Below are the code and all the weights of a small trained network. Each question names an input and a class and asks about switching units off, where a switched-off unit gives its printed mean instead of its output.

import numpy as np


def w(rows, s, z=0):
    codes = np.array(rows[::2]) - 128.0
    scale = np.full(codes.shape[1], s)
    scale[-1] = z or s
    return codes * scale


def f(y):
    return np.maximum(y, 0)


def log_softmax(a):
    a = a - a.max(-1, keepdims=True)
    return a - np.log(np.exp(a).sum(-1, keepdims=True))


def net(x, mask):
    res = np.array(x, float).reshape(1, 4) / 4 @ E
    y = f(res @ A[0][:, :-1].T + A[0][:, -1])
    res = res + np.where(mask, y, B[0][:, -1]) @ B[0][:, :-1]
    return log_softmax(res[-1] @ U[:, :-1].T + U[:, -1])


A, B = {}, {}
E = w([
[126,245,214,200,119,45],'x0',
[220,207,71,195,163,221],'x1',
[202,62,254,126,244,129],'x2',
[196,32,134,232,28,108],'x3',
],0.0071)
A[0] = w([
[120,220,213,198,108,44,57],'n1',
[161,68,121,208,71,109,47],'n2',
[165,188,120,182,160,186,96],'n3',
[190,62,144,173,48,82,116],'n4',
[182,185,96,172,162,172,65],'n5',
[196,67,237,113,203,132,3],'n6',
[62,89,178,91,121,62,77],'n7',
[78,116,183,68,94,28,58],'n8',
[221,173,79,187,173,187,136],'n9',
[172,177,105,166,166,191,39],'n10',
[99,71,189,106,157,79,123],'n11',
[78,84,172,85,129,56,62],'n12',
[74,186,97,83,128,146,120],'n13',
[70,205,125,32,208,128,128],'n14',
[56,178,18,143,2,117,13],'n15',
[136,230,186,217,127,25,98],'n16',
[162,185,94,175,144,178,120],'n17',
[137,189,168,184,93,78,133],'n18',
[49,111,123,91,73,61,73],'n19',
[133,242,187,211,93,42,101],'n20',
[173,149,75,147,131,190,69],'n21',
[194,59,205,141,225,111,20],'n22',
[178,60,141,193,37,82,122],'n23',
[57,168,123,71,212,156,226],'n24',
[118,169,146,76,204,156,79],'n25',
[130,55,96,125,94,188,164],'n26',
[194,184,121,158,162,188,139],'n27',
[74,163,109,100,181,146,89],'n28',
[172,144,125,159,171,156,32],'n29',
[176,90,219,142,235,161,79],'n30',
[160,34,37,53,132,204,161],'n31',
[176,43,146,202,62,104,137],'n32',
[165,75,108,236,55,133,116],'n33',
],0.007,0.0013)
B[0] = w([
[89,79,136,71,163,162,245],'n1',
[158,188,162,155,183,23,194],'n2',
[148,108,111,85,90,93,195],'n3',
[130,167,137,145,154,59,207],'n4',
[156,96,78,78,90,86,193],'n5',
[50,166,37,170,106,183,242],'n6',
[158,110,63,74,84,81,205],'n7',
[168,112,103,87,91,94,217],'n8',
[132,108,106,97,97,77,223],'n9',
[159,113,81,83,72,70,188],'n10',
[122,126,79,104,51,116,202],'n11',
[173,112,60,90,60,61,201],'n12',
[112,160,138,159,152,99,184],'n13',
[176,176,150,141,166,55,239],'n14',
[3,204,22,212,116,255,236],'n15',
[75,57,135,65,171,182,254],'n16',
[132,107,94,83,81,78,191],'n17',
[80,80,157,100,169,148,204],'n18',
[131,121,68,107,77,114,197],'n19',
[81,69,144,78,166,171,252],'n20',
[122,108,99,72,110,105,181],'n21',
[13,213,18,215,102,224,238],'n22',
[133,162,126,145,169,62,215],'n23',
[139,163,155,122,161,60,226],'n24',
[148,177,133,139,163,98,197],'n25',
[70,92,156,91,197,146,187],'n26',
[133,113,100,92,86,87,202],'n27',
[158,171,153,131,170,103,181],'n28',
[153,113,56,93,61,116,168],'n29',
[75,164,54,169,90,152,244],'n30',
[83,50,169,57,198,156,232],'n31',
[136,162,129,140,166,67,215],'n32',
[128,169,147,142,174,54,215],'n33',
],0.0073,0.0072)
U = w([
[70,197,82,175,76,185,134],'0',
[161,92,103,73,1,75,114],'1',
[145,202,155,149,224,57,103],'2',
[83,26,149,80,213,173,128],'3',
[137,138,162,133,103,139,254],'4',
[184,123,158,156,113,171,95],'5',
[197,131,200,166,88,176,99],'6',
[174,124,196,148,83,140,96],'7',
],0.0093,0.0078)

Each question gives the input, the list of numbers given to net, and the class t.
The units are the neurons (one row each of A and B). Each row of codes is followed by its name. A weight is (code - 128) times the scale printed after its matrix; where a second scale follows, it is the last column's (A, B and U).
mask holds one flag per neuron, in row order. A switched-off neuron (its flag False) gives its mean, the last column of its row in B, instead of its output. The means were averaged over made-up inputs and are rounded, as every weight is.
A unit's drop is (log p(t) with every unit on - log p(t) with that unit switched off) / (log p(t) with every unit on - log p(t) with every unit switched off).
The circuit of an input: a set's keep is (log p(t) with only the set's units on - log p(t) with every unit switched off) / (log p(t) with every unit on - log p(t) with every unit switched off). Starting from the 12 units with the biggest drops (on a tie, the unit counted first), units are removed one at a time, each time the one whose removal leaves the highest keep (on an exact tie, the one counted first), for as long as the keep stays at least 0.8.
circuit, biggest first: the units of the circuit, biggest drop first
unit that matters most: the unit with the biggest drop
k most important neurons: the k neurons with the biggest drops, biggest first
drop when u is switched off: that unit's drop, to one decimal
input [8,0,7,4], class 3: unit that matters most => n16
input [-4,-1,-1,2], class 3: circuit, biggest first => (n31, n26)
input [-8,-6,8,-8], class 0: circuit, biggest first => (n22, n6)
input [5,4,3,1], class 3: circuit, biggest first => (n16, n20)
input [4,4,-4,5], class 2: 2 most important neurons => (n33, n2)
input [3,-2,4,-1], class 0: circuit, biggest first => (n22, n6, n30)
input [7,-6,5,5], class 3: 3 most important neurons => (n16, n1, n20)
input [-5,-3,5,-6], class 2: circuit, biggest first => (n14, n16)
input [3,6,-4,2], class 1: circuit, biggest first => (n22, n17)
input [8,-3,7,-6], class 3: 2 most important neurons => (n16, n1)
input [8,7,5,-2], class 3: 4 most important neurons => (n16, n20, n1, n18)
input [0,2,0,-1], class 4: 2 most important neurons => (n12, n7)
input [-7,-7,-3,-6], class 1: 2 most important neurons => (n12, n19)
input [-5,1,-2,-3], class 3: unit that matters most => n31
input [3,-3,-3,-6], class 2: drop when n24 is switched off => 0.1
input [4,-4,0,-4], class 1: drop when n8 is switched off => 0.5
input [3,7,5,3], class 1: drop when n16 is switched off => 0.0
